 58  20  60  21 -45  63
 94  12  97  12 -14  94
-81  -2 -83  -2  15 -82
value 15

 -12  -18  -71   24 -104   23
  33   10   19   -3   71  -29
  32 -108  -87  -41  -89  -52
value -89

  5  67 -49 -13  59  14  24
-59 -62  78  69 -12  17  65
  9  54 -80  -9  88  20  70
value 20

 -93  -65   39  -27
  42   45   -4  -21
  -6   68   59 -103
value 59

 80   0 -30 -55 -30   0 -34
-63  -9 -10 -59 -65   0  10
-81  36 -20 -85   0 -13  -8
value -13

-48   5 -96  66  51
-51 -13  85 -92  91
 -2  24 -67 -46 -34
value -46

-18 -65  15  71  -5  -7
 -6 -26 -26 -11  24 -17
-23 -78  39 107 -16  -4
value -16

107 -53 -48  -1  24
 37 -33 -23   1 -30
-54  63  33  22  68
value 22

  9  18  25  21  85 -21  45
 13   9  16  -3  12 -42 -11
 72  67  31 -17   8 -22 -18
value -22
---
[7, -4, 71, 17, -62, 80, 30] Out: 7
[105, 30, 69, -39, -87, -45, 7] Out: 105
[91, 6, -13, -1, 23, -72] Out: 91
[20, -5, 30, -26, 92, -9, -30] Out: 20
[-32, -42, -34, -91] Out: -32
[-92, -16, 89, 2, -96] Out: -92
---
[[ -98  -18   71   74 -100]
 [ -70   81   92   46  -19]
 [  13  -17   23   87    8]] yields 74

[[  7  92  64  44  -1 -19]
 [ 57 -20 -69  28 -22   6]
 [  4 -61 -39  55  28   0]] yields -1

[[ -1  -2  89  21  10 -89]
 [ 40 -12  75   6   2 -64]
 [ 47 -12  21   4  -1 -35]] yields 10

[[ -2  -8 -12  20 -54 -22]
 [ -1  20 -85 -34  44 -40]
 [  9   4  66 -38  35  51]] yields -54

[[ 48 -14  16 -73  44]
 [ 32 -19 -18  38  41]
 [  9  51 109 -98  56]] yields -73

[[-86  33  20  20]
 [-98  18   3   3]
 [-41  98  49  49]] yields 20
---
[[  6 -19   6 -10   9   7 -29  25   1   3  -5  17 -71  53]
 [  9 -12   1  -8   3  -3  15  15   7   1   1  12  12  22]
 [  3  16  -1   3   3  74  57   8   8   2   2  16  50 -21]
 [  2 -34   1 -18   2  -5  -3 -10   1   3  -1  53  16   5]
 [ 10 -36  -2 -14  -3 -48 -45  19   7   5   0  17 -39  39]
 [  8   0  -1   3  11 -15  21 -14   7  -3  -7 -33  61 -61]
 [ -3  -5   1   3   4 -60  59   3   1  -1  -1 -37  96  12]
 [ -4   1   5  -4   2 -49  57 -22  -7   7   1 -45  42 -44]
 [  8 -41   2 -21   7 -72  34  40   1  -7   0 -25  76  70]] ==> 8

[[ -8   7 -12   8  -2  -9   8   8]
 [  3   9 -15  63  11  -7  24  -1]
 [-71  79 -28 -24   4  -9  11  36]
 [ 34 -49  20 -25   1   1 -15 -17]
 [-16  21  -2  -4  12  -3  -1   6]
 [ 20 -18  12   6   5   9 -11 -11]
 [ 34 -24  40  10 -43  39 -11 -40]
 [-17  22 -25  31  40 -26  19  21]
 [ -5   1  13 -40  -5   7 -21  -2]
 [ 38 -33  35  12 -35  26  -9 -36]] ==> 38

[[-59   5   1  -1  22  33   0  20  11]
 [-49 -24 -96 -89  -4 -56  34  35  34]
 [ -3  21   4 -51  30  56 -23 -12  27]
 [-43  12   4 -25  31  52 -15  11  16]
 [ 17 -33 -88 -22  30 -50 -23  48  50]
 [ 28 -19  51  74 -31  69  38 -10 -55]] ==> 28

[[ -1  20  21  36 -15   3  43]
 [ 10  61  -3  11 -10   4  65]
 [ 25 -48  10  68 -12   6 -88]
 [-18  27  60   3  36  18  11]
 [  1  -9  34  16   0  -5  -6]
 [ 14 -37 -20  10 -29  -2  92]] ==> 14

[[ 49  -2  39  71  -4  43 -33]
 [-51  41  20  50 -62  64 -23]
 [-23 -31  -5  75 -78  10 -75]
 [-36 -78  -9 -69  72 -61 -78]
 [  4  29 -26   5  19  45 -65]
 [-44 -26   5  57  27  71  79]] ==> -44

[[ -2 -54   5  -4  15  21 -34  18  -8  -3  -7  14 -74  -1 -30]
 [  0  13   7 -61  -9   9 -10  23  21   1   6   3   8  34  -6]
 [-74 -47  -3  22  11  14 -73   4 -20   2   2  35 -61 -23 -77]
 [-38  31   2  33  -4 -15 -36 -17  16   9  -4  -5  53 -26 -31]
 [ 39 -20  -6 -51   8  15  33  39 -37  -5  -1  19 -28  32  46]
 [-46  18   2  -4 -10 -11 -34   9  -8  -6  -4  59  33  -6 -40]
 [ 20  50   4  -8  -8  -8  34   2 -20   8  -5 -32  90   3  36]] ==> 20

[[ 71 -10 -11 -38 -24 -30   6 -18 -12  39  55  37 -36  64  -2 -18]
 [ 20   0 -32 -35  -1 -31 -15   9 -29  46  16  49 109  39   3   8]
 [ -1 -29 -51 -22   0 -45  -2  55  -4 -38  24 -92 -31  42   3  13]
 [ 23  55   5 -38   0 -12  20 -34 -17  55  12  90  28  49  15   8]
 [-75  73   1 -12  42 -15  27 -13   3 -23 -54  15  14 -14  42  50]
 [ 59 -49  38  37 -26  -3 -58 -10  -9  25   6  35  37 -47 -20 -42]
 [ 62 -19 -17 -30 -18 -21 -22   8  11   6  54 -37 -73  60  12 -14]] ==> 62

[[  18   55   -2  -15  -16   47   28  -39  -12  -32  -39   18  -51   42
     4  -65]
 [ -70  -40    5   -1  -60    2  -17  -41   44  -28   24 -101   76   -8
    -3  -28]
 [  27   28   31  -22  -14   47   28  -34  -31   10  -39  -50  -51   36
    31   33]
 [-107  -77  -11    0  -58  -24    3   46  -17  -88   40  -35  -30   80
   -67  -43]
 [  46   55  -27  -18  -34   31  -14  -40  -73   11   -2   67    9   51
   -25  -64]
 [ -85  -75   30   -6  -57   -5   26   36   11  -24    0 -104   12   -8
     5  -16]
 [-107  -21  -36   18  -60   45  -36  -41   37  -88   41  -13   80   80
   -67  -65]
 [  46  -77   -1   -1    8  -24  -36   46  -77   11   39   64   80  -27
    -2   34]
 [ -32   -8   31    5   -1    2   24  -33   44    5  -23 -104    5  -27
    31   34]
 [ -21  -15  -27  -22  -53  -21  -31   22  -77  -21   41   42    0   78
   -67   20]
 [  -1   37  -36    3  -25   -9  -11    2  -36  -22   28   56    4   37
   -48  -54]
 [  39   -1   -3   18    8   24   -5   21   25  -34  -22   67  -29    3
    21  -61]] ==> 39
---
28  12  76  35 ⇒ 35, 28

48  54  61  63  98  58
64  21  59  54  61  82
⇒ 58, 64

104  137  189   79   87
 54  123  230    2   18
⇒ 87, 54

957  381  654  146 ⇒ 146, 957

 41  -43    7  -47   -2 ⇒ -2, 41

556  513  557  811  432  145
761  898   43  586  461  546
⇒ 145, 761
---
 75  16 -78  71 -19   5 ==> 5

 -56  -11  -59  -33    2
 -79  -25 -108  -33   34
==> -59

-18  -5  14 -95 -63   1 ==> -18

  5  12  80   5  10
-11   3  64  -5 -21
==> -5

-93 -11  24 -28  31 -11
-81 -80 -37 -39  92  89
==> -80

  -4    4   -4  -12   57  -24    2
 -20    2   -1   20  -67   30    5
  -8   -2    1  -65  -62 -102   -2
==> -65
---
[[  41   30   61 -108    0]
 [   0   34   59 -105  -28]] -> 34

[[ 16 -67  26  49 -92]
 [  2  64 -72   7  15]
 [ 18 -34 -13  55 -88]] -> 64

[[ 44 -33  13  48  -7  24 -34]
 [ 10 -92   3   3 -68  62 -23]] -> -92

[[ -6 -55  32  25 -54 -13  62]
 [-17 -44  38  66 -11 -32   4]
 [-39 -60 -82 108  72  92 -76]] -> -44

[[-79 -29   2  -9]
 [ 70 -89 -18  14]] -> -89

[[ -61 -107  -64   -1    8  -32]
 [  82   11   96   37  -25  -56]] -> 11

[[  48  -95  -27   56   32 -106]
 [ -69  -17   54  -20  -53  -40]] -> -17
